Here is a tiny trained network, its code and every weight. The questions are about switching its units off for an input and a class, where a switched-off unit gives its printed mean instead of its output.

import numpy as np


def w(rows, s, z=0):
    codes = np.array(rows[::2]) - 128.0
    scale = np.full(codes.shape[1], s)
    scale[-1] = z or s
    return codes * scale


def norm(h):
    return h / np.sqrt((h * h).mean(-1, keepdims=True) + 1e-5)


def f(y):
    return np.maximum(y, 0)


def log_softmax(a):
    a = a - a.max(-1, keepdims=True)
    return a - np.log(np.exp(a).sum(-1, keepdims=True))


def net(x, mask):
    res = np.array(x, float).reshape(1, 2) / 4 @ E
    u = 0
    for l in range(3):
        y = f(norm(res) @ A[l][:, :-1].T + A[l][:, -1])
        res = res + np.where(mask[u : u + 6], y, B[l][:, -1]) @ B[l][:, :-1]
        u += 6
    return log_softmax(norm(res)[-1] @ U[:, :-1].T + U[:, -1])


A, B = {}, {}
E = w([
[49,148,86,108,167,120,137,2,124],'x0',
[128,118,129,138,133,130,113,121,11],'x1',
],0.0023)
A[0] = w([
[85,133,113,119,141,126,132,11,72,49],'L0N1',
[106,131,126,127,125,122,140,61,33,9],'L0N2',
[123,128,142,125,122,131,136,107,26,50],'L0N3',
[129,113,134,136,142,142,128,105,103,90],'L0N4',
[109,121,123,136,120,129,124,64,202,91],'L0N5',
[120,102,113,143,127,139,78,98,86,102],'L0N6',
],0.011,0.0014)
B[0] = w([
[134,9,83,254,68,118,29,87,58,247],'L0N1',
[50,214,182,45,118,117,253,105,191,209],'L0N2',
[195,142,52,153,128,103,71,170,47,193],'L0N3',
[83,150,139,87,108,133,148,108,128,150],'L0N4',
[151,153,169,56,219,163,145,98,189,192],'L0N5',
[71,166,149,138,130,119,171,161,170,168],'L0N6',
],0.0091,0.013)
A[1] = w([
[138,98,254,125,83,175,156,196,152,25],'L1N1',
[82,166,176,27,181,166,182,66,249,49],'L1N2',
[144,220,141,68,177,120,166,118,155,83],'L1N3',
[149,170,157,87,169,173,127,110,148,1],'L1N4',
[140,119,113,105,158,140,106,128,157,98],'L1N5',
[91,83,185,192,133,143,92,99,131,57],'L1N6',
],0.0093,0.00066)
B[1] = w([
[123,136,197,44,33,215,162,95,98,235],'L1N1',
[138,111,52,216,136,2,153,228,235,254],'L1N2',
[109,221,122,32,166,125,212,163,152,201],'L1N3',
[127,51,120,181,87,79,178,159,111,185],'L1N4',
[90,133,131,98,103,88,198,93,100,170],'L1N5',
[202,227,167,28,203,147,124,165,121,220],'L1N6',
],0.0071,0.007)
A[2] = w([
[151,100,174,120,193,183,74,75,164,115],'L2N1',
[123,165,129,126,85,112,159,180,105,96],'L2N2',
[104,117,127,152,143,138,123,184,195,249],'L2N3',
[90,94,131,161,146,112,179,183,200,107],'L2N4',
[119,64,143,111,179,174,94,7,168,124],'L2N5',
[127,122,166,80,78,186,143,113,164,108],'L2N6',
],0.013,0.0013)
B[2] = w([
[39,124,141,217,46,93,121,87,79,222],'L2N1',
[148,82,147,120,151,164,100,106,156,242],'L2N2',
[128,104,105,126,135,94,154,121,169,186],'L2N3',
[133,66,90,129,158,89,112,41,144,220],'L2N4',
[155,195,235,132,193,157,136,255,202,254],'L2N5',
[118,53,155,80,117,178,132,52,160,234],'L2N6',
],0.0098,0.0077)
U = w([
[142,79,81,123,165,34,183,111,232,154],'0',
[99,183,255,201,152,129,102,172,158,145],'1',
[236,93,96,130,146,160,38,172,62,136],'2',
[141,220,92,18,140,133,181,176,100,114],'3',
[140,151,110,134,138,148,130,114,130,1],'4',
[56,147,78,182,53,83,118,73,46,155],'5',
[143,63,185,44,83,213,137,62,150,153],'6',
],0.0092,0.0061)

Each question gives the input, the list of numbers given to net, and the class t.
The units are the neurons (one row each of A and B). Each row of codes is followed by its name. A weight is (code - 128) times the scale printed after its matrix; where a second scale follows, it is the last column's (A, B and U).
mask holds one flag per neuron, layer by layer. A switched-off neuron (its flag False) gives its mean, the last column of its row in B, instead of its output. The means were averaged over made-up inputs and are rounded, as every weight is.
A unit's drop is (log p(t) with every unit on - log p(t) with that unit switched off) / (log p(t) with every unit on - log p(t) with every unit switched off).
The circuit of an input: a set's keep is (log p(t) with only the set's units on - log p(t) with every unit switched off) / (log p(t) with every unit on - log p(t) with every unit switched off). Starting from the 12 units with the biggest drops (on a tie, the unit counted first), units are removed one at a time, each time the one whose removal leaves the highest keep (on an exact tie, the one counted first), for as long as the keep stays at least 0.8.
units of the circuit, in order: the units of the circuit, biggest drop first
most important unit: the unit with the biggest drop
top k neurons: the k neurons with the biggest drops, biggest first
k most important neurons of layer l: the k neurons of layer l with the biggest drops, biggest first
input [-1,8], class 3: units of the circuit, in order : L0N3; L0N2
input [1,5], class 5: top 2 neurons : L0N1; L0N3
input [7,-5], class 1: top 2 neurons : L0N1; L2N5
input [-7,4], class 2: units of the circuit, in order : L0N2
input [-4,-1], class 6: top 2 neurons : L0N5; L0N2
input [5,2], class 1: top 4 neurons : L0N1; L1N2; L0N2; L2N5
input [-8,-2], class 6: 3 most important neurons of layer 0 : L0N2; L0N3; L0N5
input [-1,0], class 6: top 4 neurons : L0N5; L0N2; L0N3; L0N1
input [1,7], class 5: units of the circuit, in order : L0N1; L0N3; L0N2
input [-2,2], class 2: 2 most important neurons of layer 0 : L0N2; L0N5
input [-4,6], class 2: top 3 neurons : L0N3; L0N5; L0N2
input [-8,3], class 6: 3 most important neurons of layer 0 : L0N3; L0N1; L0N2
input [-4,1], class 6: 4 most important neurons of layer 0 : L0N5; L0N2; L0N3; L0N1
input [0,3], class 5: most important unit : L0N3
input [-5,6], class 2: units of the circuit, in order : L0N2; L0N3
input [-4,0], class 6: top 3 neurons : L0N5; L0N2; L0N3
input [5,-5], class 1: top 2 neurons : L0N2; L0N1
input [-4,2], class 2: 2 most important neurons of layer 1 : L1N2; L1N1
input [-1,4], class 3: 3 most important neurons of layer 0 : L0N1; L0N3; L0N2
input [-4,3], class 2: top 3 neurons : L0N2; L1N2; L0N5
input [7,8], class 5: units of the circuit, in order : L0N1
input [-2,8], class 3: 3 most important neurons of layer 0 : L0N1; L0N3; L0N2
input [-2,5], class 3: 3 most important neurons of layer 0 : L0N1; L0N3; L0N5
input [8,3], class 1: top 4 neurons : L0N1; L1N2; L0N2; L2N5
input [-5,-4], class 6: 2 most important neurons of layer 0 : L0N5; L0N2
input [-5,-5], class 6: 4 most important neurons of layer 0 : L0N5; L0N2; L0N1; L0N3
